Here is a tiny trained network, its code and every weight. The questions are about switching its units off for an input and a target symbol, where a switched-off unit gives its printed mean instead of its output.

import numpy as np


def w(rows, s, z=0):
    codes = np.array(rows[::2]) - 128.0
    scale = np.full(codes.shape[1], s)
    scale[-1] = z or s
    return codes * scale


def norm(h):
    return h / np.sqrt((h * h).mean(-1, keepdims=True) + 1e-5)


def f(y):
    return np.maximum(y, 0)


def softmax(a):
    e = np.exp(a - a.max(-1, keepdims=True))
    return e / e.sum(-1, keepdims=True)


def log_softmax(a):
    a = a - a.max(-1, keepdims=True)
    return a - np.log(np.exp(a).sum(-1, keepdims=True))


def net(x, mask):
    ids = ['δηθξστ'.index(c) for c in x.split()]
    T = len(ids)
    res = E[ids] + P[:T]
    r = norm(res)
    for j in range(3):
        rows = slice(3 * j, 3 * j + 3)
        q, k, v = (r @ M[0][rows].T for M in (Q, K, V))
        z = softmax(np.where(np.tri(T) > 0, q @ k.T / 3**0.5, -1e9)) @ v
        o = O[0][rows]
        res = res + np.where(mask[j], z, o[:, -1]) @ o[:, :-1]
    y = f(norm(res) @ A[0][:, :-1].T + A[0][:, -1])
    res = res + np.where(mask[3:7], y, B[0][:, -1]) @ B[0][:, :-1]
    return log_softmax(norm(res)[-1] @ U[:, :-1].T + U[:, -1])


Q, K, V, O, A, B = {}, {}, {}, {}, {}, {}
E = w([
[130,154,146,63,148,98],'δ',
[163,183,130,90,232,254],'η',
[75,160,109,76,54,111],'θ',
[143,124,34,114,99,98],'ξ',
[163,87,120,66,126,112],'σ',
[151,174,167,191,151,67],'τ',
],0.0088)
P = w([
[59,81,213,115,249,30],'0',
[66,156,162,84,183,86],'1',
[63,133,152,94,110,92],'2',
[73,160,151,100,81,129],'3',
[70,115,136,124,56,157],'4',
[75,157,124,122,44,225],'5',
[75,147,131,143,46,248],'6',
[58,188,138,117,91,253],'7',
],0.0037)
Q[0] = w([
[175,171,40,109,139,189],'h0',
[146,151,254,160,221,171],'h0',
[152,116,156,7,144,47],'h0',
[187,107,119,252,176,81],'h1',
[141,131,89,77,70,116],'h1',
[162,15,101,125,133,56],'h1',
[170,94,54,126,144,142],'h2',
[243,72,105,146,191,185],'h2',
[121,175,179,117,89,118],'h2',
],0.0097)
K[0] = w([
[142,50,96,108,116,113],'h0',
[116,179,154,201,187,60],'h0',
[89,170,156,12,164,113],'h0',
[88,73,108,89,187,58],'h1',
[125,121,118,183,61,146],'h1',
[159,90,179,142,76,28],'h1',
[79,22,5,3,141,72],'h2',
[64,61,155,17,141,38],'h2',
[112,142,158,218,183,189],'h2',
],0.008)
V[0] = w([
[81,136,140,126,198,100],'h0',
[64,118,119,197,136,35],'h0',
[129,152,254,143,203,184],'h0',
[81,165,82,101,111,234],'h1',
[137,142,128,189,82,84],'h1',
[136,48,102,79,101,126],'h1',
[230,140,152,156,171,171],'h2',
[67,182,77,93,133,150],'h2',
[125,74,97,111,123,195],'h2',
],0.0072)
O[0] = w([
[131,88,73,155,48,143,174],'h0',
[98,110,76,70,128,139,82],'h0',
[184,151,93,150,89,137,41],'h0',
[104,75,85,130,159,53,192],'h1',
[91,249,121,160,103,109,30],'h1',
[248,179,122,103,186,144,193],'h1',
[90,98,79,66,123,41,4],'h2',
[158,53,139,137,110,194,200],'h2',
[170,121,194,3,85,186,63],'h2',
],0.0058,0.0035)
A[0] = w([
[139,64,140,135,178,152,12],'n0',
[254,108,142,128,108,151,36],'n1',
[71,182,107,210,103,15,137],'n2',
[57,175,185,157,61,134,108],'n3',
],0.0087,0.0011)
B[0] = w([
[107,253,125,121,95,85,203],'n0',
[205,174,241,97,78,3,253],'n1',
[223,106,15,211,204,41,201],'n2',
[108,104,204,214,149,248,185],'n3',
],0.006,0.0068)
U = w([
[167,104,93,132,98,167,5],'δ',
[175,88,72,245,215,99,189],'η',
[47,2,136,69,148,88,147],'θ',
[60,253,99,87,163,155,82],'ξ',
[220,170,225,103,102,93,152],'σ',
[106,70,217,235,127,225,184],'τ',
],0.0053,0.0024)

Each question gives the input, a string of symbols that net reads in full, and the target symbol t.
The units are the heads (3 rows each of Q, K, V and O) and the neurons (one row each of A and B). Each row of codes is followed by its name. A weight is (code - 128) times the scale printed after its matrix; where a second scale follows, it is the last column's (O, A, B and U).
mask holds one flag per unit, heads first, then neurons. A switched-off unit (its flag False) gives its mean, the last column of its rows in O or B, instead of its output. The means were averaged over made-up inputs and are rounded, as every weight is.
A unit's drop is (log p(t) with every unit on - log p(t) with that unit switched off) / (log p(t) with every unit on - log p(t) with every unit switched off).
The circuit of an input: a set's keep is (log p(t) with only the set's units on - log p(t) with every unit switched off) / (log p(t) with every unit on - log p(t) with every unit switched off). Starting from all 7 units, units are removed one at a time, each time the one whose removal leaves the highest keep (on an exact tie, the one counted first), for as long as the keep stays at least 0.8.
units of the circuit, in order: the units of the circuit, biggest drop first
top k neurons: the k neurons with the biggest drops, biggest first
heads that matter: for each layer, one digit per head in row order, 1 if its drop is at least 0.15 and else 0, layers parted by /
drop of u: that unit's drop, to one decimal
input δ σ δ σ η δ, target θ: units of the circuit, in order : h1
input σ η σ θ, target θ: units of the circuit, in order : h2, h1
input τ σ σ τ θ σ, target τ: top 2 neurons : n3, n1
input σ δ σ η, target ξ: top 3 neurons : n0, n2, n1
input θ θ θ τ σ σ, target τ: units of the circuit, in order : h1, n3
input ξ η τ σ ξ δ δ δ, target η: units of the circuit, in order : h2, n1
input ξ σ σ η, target θ: units of the circuit, in order : h1, h0
input σ σ θ σ ξ η σ θ, target θ: heads that matter : 011
input η σ σ σ δ τ θ δ, target η: units of the circuit, in order : h2, n2
input ξ τ σ σ τ ξ, target τ: units of the circuit, in order : h1, n3, h0
input τ θ σ σ τ τ δ θ, target η: units of the circuit, in order : h2, n2
input τ θ ξ θ δ θ ξ, target ξ: top 2 neurons : n0, n1
input ξ η η, target θ: top 2 neurons : n3, n2
input σ τ δ ξ, target τ: units of the circuit, in order : h1, h2, h0, n3
input σ σ σ η, target ξ: top 2 neurons : n0, n1
input σ θ σ θ δ ξ, target ξ: drop of h2 : 0.9
input τ ξ η θ τ θ, target η: drop of h2 : 0.5
input ξ σ σ θ, target τ: drop of h2 : 0.5
